Here is a tiny trained network, its code and every weight. The questions are about switching its units off for an input and a class, where a switched-off unit gives its printed mean instead of its output.

import numpy as np


def w(rows, s, z=0):
    codes = np.array(rows[::2]) - 128.0
    scale = np.full(codes.shape[1], s)
    scale[-1] = z or s
    return codes * scale


def norm(h):
    return h / np.sqrt((h * h).mean(-1, keepdims=True) + 1e-5)


def f(y):
    return y / 2 * (1 + np.tanh(0.7978845608 * (y + 0.044715 * y**3)))


def log_softmax(a):
    a = a - a.max(-1, keepdims=True)
    return a - np.log(np.exp(a).sum(-1, keepdims=True))


def net(x, mask):
    res = np.array(x, float).reshape(1, 6) / 4 @ E
    u = 0
    for l in range(2):
        y = f(norm(res) @ A[l][:, :-1].T + A[l][:, -1])
        res = res + np.where(mask[u : u + 3], y, B[l][:, -1]) @ B[l][:, :-1]
        u += 3
    return log_softmax(norm(res)[-1] @ U[:, :-1].T + U[:, -1])


A, B = {}, {}
E = w([
[3,142,135,143,144,181,143,105,163,145,100],'x0',
[122,125,91,193,131,116,82,52,85,77,79],'x1',
[98,131,108,126,148,75,64,107,100,28,173],'x2',
[121,35,192,95,76,139,182,86,129,166,197],'x3',
[118,89,61,156,54,75,113,102,164,112,129],'x4',
[120,167,152,124,96,175,116,130,113,141,131],'x5',
],0.0079)
A[0] = w([
[1,125,144,150,33,127,215,90,169,163,212,251],'0.n0',
[154,173,69,137,134,119,145,177,154,90,177,170],'0.n1',
[201,252,142,111,186,201,82,149,100,153,126,102],'0.n2',
],0.0072,0.0022)
B[0] = w([
[92,198,126,78,94,100,131,131,201,123,173,254],'0.n0',
[116,188,197,178,77,168,88,155,97,246,147,157],'0.n1',
[44,189,155,73,43,113,154,2,145,20,65,202],'0.n2',
],0.01,0.0077)
A[1] = w([
[155,178,170,195,163,48,107,95,181,255,126,135],'1.n0',
[131,82,23,156,143,183,87,120,55,38,145,74],'1.n1',
[146,113,68,222,73,109,110,174,52,196,127,250],'1.n2',
],0.0065,0.0014)
B[1] = w([
[151,90,115,34,168,161,129,154,76,133,7,226],'1.n0',
[156,76,23,143,108,13,9,167,244,83,39,201],'1.n1',
[198,138,195,226,209,96,2,86,162,52,156,251],'1.n2',
],0.0097,0.0023)
U = w([
[175,59,63,189,136,93,2,133,120,149,77,63],'0',
[140,79,126,214,202,174,182,191,88,176,96,4],'1',
[85,176,148,49,66,154,161,104,148,100,152,236],'2',
],0.0099,0.0029)

Each question gives the input, the list of numbers given to net, and the class t.
The units are the neurons (one row each of A and B). Each row of codes is followed by its name. A weight is (code - 128) times the scale printed after its matrix; where a second scale follows, it is the last column's (A, B and U).
mask holds one flag per neuron, layer by layer. A switched-off neuron (its flag False) gives its mean, the last column of its row in B, instead of its output. The means were averaged over made-up inputs and are rounded, as every weight is.
A unit's drop is (log p(t) with every unit on - log p(t) with that unit switched off) / (log p(t) with every unit on - log p(t) with every unit switched off).
The circuit of an input: a set's keep is (log p(t) with only the set's units on - log p(t) with every unit switched off) / (log p(t) with every unit on - log p(t) with every unit switched off). Starting from all 6 units, units are removed one at a time, each time the one whose removal leaves the highest keep (on an exact tie, the one counted first), for as long as the keep stays at least 0.8.
circuit, biggest first: the units of the circuit, biggest drop first
k most important neurons: the k neurons with the biggest drops, biggest first
k most important neurons of layer l: the k neurons of layer l with the biggest drops, biggest first
drop of u: that unit's drop, to one decimal
input [4,6,-1,5,-8,-8], class 1: 2 most important neurons	(0.n2, 0.n0)
input [-3,-1,-5,0,4,-6], class 0: 2 most important neurons	(1.n2, 0.n2)
input [3,3,7,-4,-2,-2], class 0: most important neuron of layer 1	(1.n1)
input [-4,8,4,6,-5,8], class 0: circuit, biggest first	(0.n0, 1.n1)
input [-1,6,6,3,2,8], class 0: 2 most important neurons	(0.n2, 1.n1)
input [-6,3,7,7,3,4], class 0: circuit, biggest first	(0.n2, 0.n0)
input [4,5,8,2,-2,5], class 0: circuit, biggest first	(1.n1, 0.n2)
input [-4,-3,0,1,3,0], class 0: 2 most important neurons	(0.n2, 1.n2)
input [-7,2,7,-8,-6,-2], class 2: 2 most important neurons	(0.n2, 0.n1)
input [5,1,6,-6,2,6], class 0: 2 most important neurons	(0.n0, 1.n1)
input [-6,4,2,6,2,-3], class 0: 2 most important neurons	(0.n0, 0.n2)
input [-6,7,-2,-8,-4,3], class 2: drop of 0.n2	2.7
input [-3,3,1,-6,-3,-6], class 2: drop of 0.n1	0.5
input [-1,-4,-2,-2,3,-4], class 0: drop of 1.n1	0.0
